Below is a small trained network, with its code and all its weights. Each question gives an input and a target symbol and asks what happens when units are switched off, that is, made to give their printed mean instead of their output.

import numpy as np


def w(rows, s, z=0):
    codes = np.array(rows[::2]) - 128.0
    scale = np.full(codes.shape[1], s)
    scale[-1] = z or s
    return codes * scale


def norm(h):
    return h / np.sqrt((h * h).mean(-1, keepdims=True) + 1e-5)


def f(y):
    return np.maximum(y, 0)


def softmax(a):
    e = np.exp(a - a.max(-1, keepdims=True))
    return e / e.sum(-1, keepdims=True)


def log_softmax(a):
    a = a - a.max(-1, keepdims=True)
    return a - np.log(np.exp(a).sum(-1, keepdims=True))


def net(x, mask):
    ids = ['ΓΠΩβεζηλμστψ'.index(c) for c in x.split()]
    T = len(ids)
    res = E[ids] + P[:T]
    r = norm(res)
    for j in range(2):
        rows = slice(2 * j, 2 * j + 2)
        q, k, v = (r @ M[0][rows].T for M in (Q, K, V))
        z = softmax(np.where(np.tri(T) > 0, q @ k.T / 2**0.5, -1e9)) @ v
        o = O[0][rows]
        res = res + np.where(mask[j], z, o[:, -1]) @ o[:, :-1]
    y = f(norm(res) @ A[0][:, :-1].T + A[0][:, -1])
    res = res + np.where(mask[2:6], y, B[0][:, -1]) @ B[0][:, :-1]
    return log_softmax(norm(res)[-1] @ U[:, :-1].T + U[:, -1])


Q, K, V, O, A, B = {}, {}, {}, {}, {}, {}
E = w([
[116,155,118,51,169,125],'Γ',
[83,103,135,114,143,140],'Π',
[164,152,100,54,109,126],'Ω',
[195,179,131,156,142,230],'β',
[135,154,8,77,101,155],'ε',
[125,132,125,86,126,120],'ζ',
[60,109,47,125,55,150],'η',
[135,184,138,121,166,103],'λ',
[164,125,112,109,86,168],'μ',
[162,174,83,95,99,125],'σ',
[134,114,141,135,139,173],'τ',
[167,139,184,100,114,233],'ψ',
],0.016)
P = w([
[107,171,144,139,111,114],'0',
[108,95,112,85,82,255],'1',
[151,114,127,158,155,97],'2',
[103,167,100,87,157,184],'3',
[116,38,176,95,86,143],'4',
[152,106,119,151,160,101],'5',
[89,160,108,83,156,170],'6',
],0.028)
Q[0] = w([
[79,253,144,176,130,149],'h1',
[172,115,126,120,117,51],'h1',
[197,44,157,123,39,84],'h2',
[156,28,183,151,127,186],'h2',
],0.053)
K[0] = w([
[28,223,204,113,27,153],'h1',
[118,98,71,66,169,169],'h1',
[225,2,117,77,172,106],'h2',
[133,37,107,88,145,231],'h2',
],0.041)
V[0] = w([
[104,145,128,255,105,98],'h1',
[214,156,118,132,109,223],'h1',
[141,151,144,116,140,101],'h2',
[100,125,173,148,70,142],'h2',
],0.05)
O[0] = w([
[169,130,57,170,126,244,78],'h1',
[149,4,156,87,153,109,6],'h1',
[140,159,106,106,97,158,183],'h2',
[76,118,106,128,187,142,224],'h2',
],0.027,0.011)
A[0] = w([
[84,40,90,33,43,149,36],'n1',
[220,188,94,241,251,7,7],'n2',
[72,137,64,124,140,204,98],'n3',
[96,14,27,78,132,129,79],'n4',
],0.035,0.011)
B[0] = w([
[121,80,46,136,111,101,187],'n1',
[254,101,112,70,124,95,151],'n2',
[150,92,158,110,134,73,249],'n3',
[127,204,173,151,110,142,202],'n4',
],0.055,0.02)
U = w([
[151,221,110,30,192,36,2],'Γ',
[82,205,53,160,167,138,204],'Π',
[8,123,177,112,140,72,126],'Ω',
[147,51,101,134,67,181,157],'β',
[49,227,151,60,34,184,214],'ε',
[200,132,154,147,93,19,20],'ζ',
[235,138,59,79,145,138,118],'η',
[204,81,94,128,223,80,56],'λ',
[105,128,80,212,52,121,147],'μ',
[133,174,208,196,121,103,71],'σ',
[176,110,205,62,177,176,188],'τ',
[83,65,38,52,106,119,230],'ψ',
],0.014,0.0081)

Each question gives the input, a string of symbols that net reads in full, and the target symbol t.
The units are the heads (2 rows each of Q, K, V and O) and the neurons (one row each of A and B). Each row of codes is followed by its name. A weight is (code - 128) times the scale printed after its matrix; where a second scale follows, it is the last column's (O, A, B and U).
mask holds one flag per unit, heads first, then neurons. A switched-off unit (its flag False) gives its mean, the last column of its rows in O or B, instead of its output. The means were averaged over made-up inputs and are rounded, as every weight is.
A unit's drop is (log p(t) with every unit on - log p(t) with that unit switched off) / (log p(t) with every unit on - log p(t) with every unit switched off).
The circuit of an input: a set's keep is (log p(t) with only the set's units on - log p(t) with every unit switched off) / (log p(t) with every unit on - log p(t) with every unit switched off). Starting from all 6 units, units are removed one at a time, each time the one whose removal leaves the highest keep (on an exact tie, the one counted first), for as long as the keep stays at least 0.8.
circuit, biggest first: the units of the circuit, biggest drop first
unit that matters most: the unit with the biggest drop
top k neurons: the k neurons with the biggest drops, biggest first
heads that matter: for each layer, one digit per head in row order, 1 if its drop is at least 0.15 and else 0, layers parted by /
input Ω λ Ω Π, target ψ: circuit, biggest first : [h1; n1; h2]
input Π λ Π ζ Ω, target Π: circuit, biggest first : [h1]
input λ Ω Γ Γ λ Γ Ω, target η: circuit, biggest first : [h1; n3]
input η Γ ψ Γ, target λ: heads that matter : 11
input Γ τ Γ ζ τ τ Ω, target ε: circuit, biggest first : [h1; n3]
input ζ μ λ Ω Π, target λ: heads that matter : 11
input ζ Π Ω σ Ω, target Ω: heads that matter : 11
input η Ω Π τ μ, target Π: heads that matter : 10
input Ω Ω μ ψ Ω, target μ: circuit, biggest first : [h1; n1; n4; n3]
input τ η Γ μ Ω, target Γ: circuit, biggest first : [h1; n2; h2; n3]
input ζ β τ Γ Γ, target τ: top 2 neurons : [n3; n4]
input Ω Ω τ Ω Π, target τ: circuit, biggest first : [h1; n3; n4]
input ψ μ λ λ Π η Π, target Ω: top 2 neurons : [n4; n1]
input ε Π β τ ζ, target β: top 2 neurons : [n1; n4]
input Γ Γ Ω η Π, target Ω: unit that matters most : h2
input ε τ Γ ψ ζ ζ, target ε: circuit, biggest first : [n3; h1]
input Ω ψ Ω η, target ψ: circuit, biggest first : [n1; h1]
input Ω Ω Ω Γ, target ψ: circuit, biggest first : [h1; h2; n1]
input ζ ψ τ, target σ: top 2 neurons : [n4; n2]
input Ω Γ Ω ψ η, target Ω: unit that matters most : h2
input Π Ω λ λ λ, target λ: circuit, biggest first : [n3; h1; h2]
input σ η λ Π Ω Ω Ω, target ζ: circuit, biggest first : [n3; n4; h1; n1]
input ε Ω Π ψ Ω Ω ψ, target μ: top 2 neurons : [n1; n4]
input ζ Π ε Ω Γ, target ε: circuit, biggest first : [n4; h1]
input Γ Ω Γ β ζ, target Γ: top 2 neurons : [n2; n3]
input Ω Ω Γ Ω λ, target Γ: top 2 neurons : [n2; n3]
input Π Π τ Ω Ω, target τ: circuit, biggest first : [n3; h1; n4]
input ψ Ω ψ λ, target Ω: unit that matters most : n4
input ζ Ω Γ Ω Γ, target Γ: top 3 neurons : [n2; n4; n3]
